Below is a small trained network, with its code and all its weights. Each question gives an input and a class and asks what happens when units are switched off, that is, made to give their printed mean instead of their output.

import numpy as np


def w(rows, s, z=0):
    codes = np.array(rows[::2]) - 128.0
    scale = np.full(codes.shape[1], s)
    scale[-1] = z or s
    return codes * scale


def norm(h):
    return h / np.sqrt((h * h).mean(-1, keepdims=True) + 1e-5)


def f(y):
    return np.maximum(y, 0)


def log_softmax(a):
    a = a - a.max(-1, keepdims=True)
    return a - np.log(np.exp(a).sum(-1, keepdims=True))


def net(x, mask):
    res = np.array(x, float).reshape(1, 3) / 4 @ E
    u = 0
    for l in range(2):
        y = f(norm(res) @ A[l][:, :-1].T + A[l][:, -1])
        res = res + np.where(mask[u : u + 6], y, B[l][:, -1]) @ B[l][:, :-1]
        u += 6
    return log_softmax(norm(res)[-1] @ U[:, :-1].T + U[:, -1])


A, B = {}, {}
E = w([
[127,104,149,91,183,135,171,42,202,157,90],'x0',
[103,115,119,100,117,168,161,149,164,29,121],'x1',
[106,137,73,183,255,79,158,144,82,98,129],'x2',
],0.013)
A[0] = w([
[99,149,194,161,63,127,128,233,62,138,173,46],'L0N0',
[75,123,102,51,114,201,166,153,162,24,99,44],'L0N1',
[128,43,139,96,47,195,38,96,167,162,142,18],'L0N2',
[176,116,89,192,104,126,147,74,101,205,141,2],'L0N3',
[181,132,37,69,164,114,98,91,254,156,89,85],'L0N4',
[166,145,132,194,201,131,205,172,97,114,107,34],'L0N5',
],0.0074,0.0054)
B[0] = w([
[66,142,114,119,139,137,179,43,146,156,94,234],'L0N0',
[113,144,118,175,206,129,19,129,169,194,166,253],'L0N1',
[229,166,179,124,157,155,171,148,48,69,142,249],'L0N2',
[133,2,67,133,167,154,27,124,160,36,186,168],'L0N3',
[51,91,116,137,109,106,165,91,100,105,108,233],'L0N4',
[196,143,183,38,106,210,132,141,93,137,149,200],'L0N5',
],0.0094,0.0057)
A[1] = w([
[98,121,143,154,133,131,109,211,204,50,75,11],'L1N0',
[79,178,137,113,140,126,158,74,164,179,37,86],'L1N1',
[105,114,100,150,153,147,180,112,66,75,190,160],'L1N2',
[208,107,123,170,105,11,81,105,99,205,109,2],'L1N3',
[61,162,114,193,58,120,137,197,74,126,169,25],'L1N4',
[149,131,67,170,216,60,193,190,105,96,96,133],'L1N5',
],0.012,0.0063)
B[1] = w([
[143,6,33,46,163,107,137,131,230,243,218,163],'L1N0',
[58,172,74,203,94,67,122,152,35,94,119,217],'L1N1',
[146,88,92,195,169,56,42,143,60,159,117,242],'L1N2',
[87,83,51,85,187,161,144,208,253,90,182,194],'L1N3',
[8,116,135,148,152,71,209,30,117,88,49,197],'L1N4',
[177,168,219,47,1,217,183,118,210,125,124,255],'L1N5',
],0.012,0.0081)
U = w([
[15,77,119,145,112,85,233,32,90,88,31,67],'0',
[243,180,225,43,14,235,196,203,130,138,110,97],'1',
[102,35,27,86,181,161,116,221,231,165,226,23],'2',
[187,174,117,247,219,80,2,210,21,152,140,254],'3',
],0.017,0.0085)

Each question gives the input, the list of numbers given to net, and the class t.
The units are the neurons (one row each of A and B). Each row of codes is followed by its name. A weight is (code - 128) times the scale printed after its matrix; where a second scale follows, it is the last column's (A, B and U).
mask holds one flag per neuron, layer by layer. A switched-off neuron (its flag False) gives its mean, the last column of its row in B, instead of its output. The means were averaged over made-up inputs and are rounded, as every weight is.
A unit's drop is (log p(t) with every unit on - log p(t) with that unit switched off) / (log p(t) with every unit on - log p(t) with every unit switched off).
The circuit of an input: a set's keep is (log p(t) with only the set's units on - log p(t) with every unit switched off) / (log p(t) with every unit on - log p(t) with every unit switched off). Starting from all 12 units, units are removed one at a time, each time the one whose removal leaves the highest keep (on an exact tie, the one counted first), for as long as the keep stays at least 0.8.
units of the circuit, in order: the units of the circuit, biggest drop first
most important unit: the unit with the biggest drop
k most important neurons: the k neurons with the biggest drops, biggest first
top k neurons in layer l: the k neurons of layer l with the biggest drops, biggest first
input [3,-3,-2], class 3: top 3 neurons in layer 0	(L0N4, L0N1, L0N2)
input [8,2,-7], class 0: 3 most important neurons	(L1N5, L0N4, L1N1)
input [-2,7,-6], class 2: 3 most important neurons	(L0N1, L1N0, L1N5)
input [-3,2,-1], class 3: most important unit	L0N0
input [-6,6,2], class 0: top 2 neurons in layer 0	(L0N3, L0N0)
input [-4,2,4], class 0: 2 most important neurons	(L1N4, L0N2)
input [-4,-7,8], class 1: 2 most important neurons	(L1N5, L0N1)
input [-4,5,-1], class 2: 3 most important neurons	(L0N1, L1N0, L0N4)
input [-2,-4,3], class 2: 2 most important neurons	(L1N3, L0N2)
input [0,4,-2], class 2: 4 most important neurons	(L1N2, L1N1, L0N5, L0N0)
input [5,7,-6], class 2: top 3 neurons in layer 1	(L1N5, L1N0, L1N4)
input [-6,-3,-6], class 0: top 2 neurons in layer 1	(L1N4, L1N5)
input [-7,7,5], class 0: top 3 neurons in layer 1	(L1N4, L1N3, L1N5)
input [0,2,2], class 3: top 2 neurons in layer 1	(L1N5, L1N3)
input [-2,-3,8], class 1: most important unit	L1N5
input [7,8,-5], class 2: 2 most important neurons	(L0N0, L0N1)
input [-4,-8,-6], class 2: top 2 neurons in layer 1	(L1N3, L1N5)
input [1,3,-3], class 3: top 2 neurons in layer 0	(L0N2, L0N5)
input [6,-5,8], class 1: 2 most important neurons	(L1N5, L0N0)
input [1,2,3], class 3: units of the circuit, in order	(L1N2)
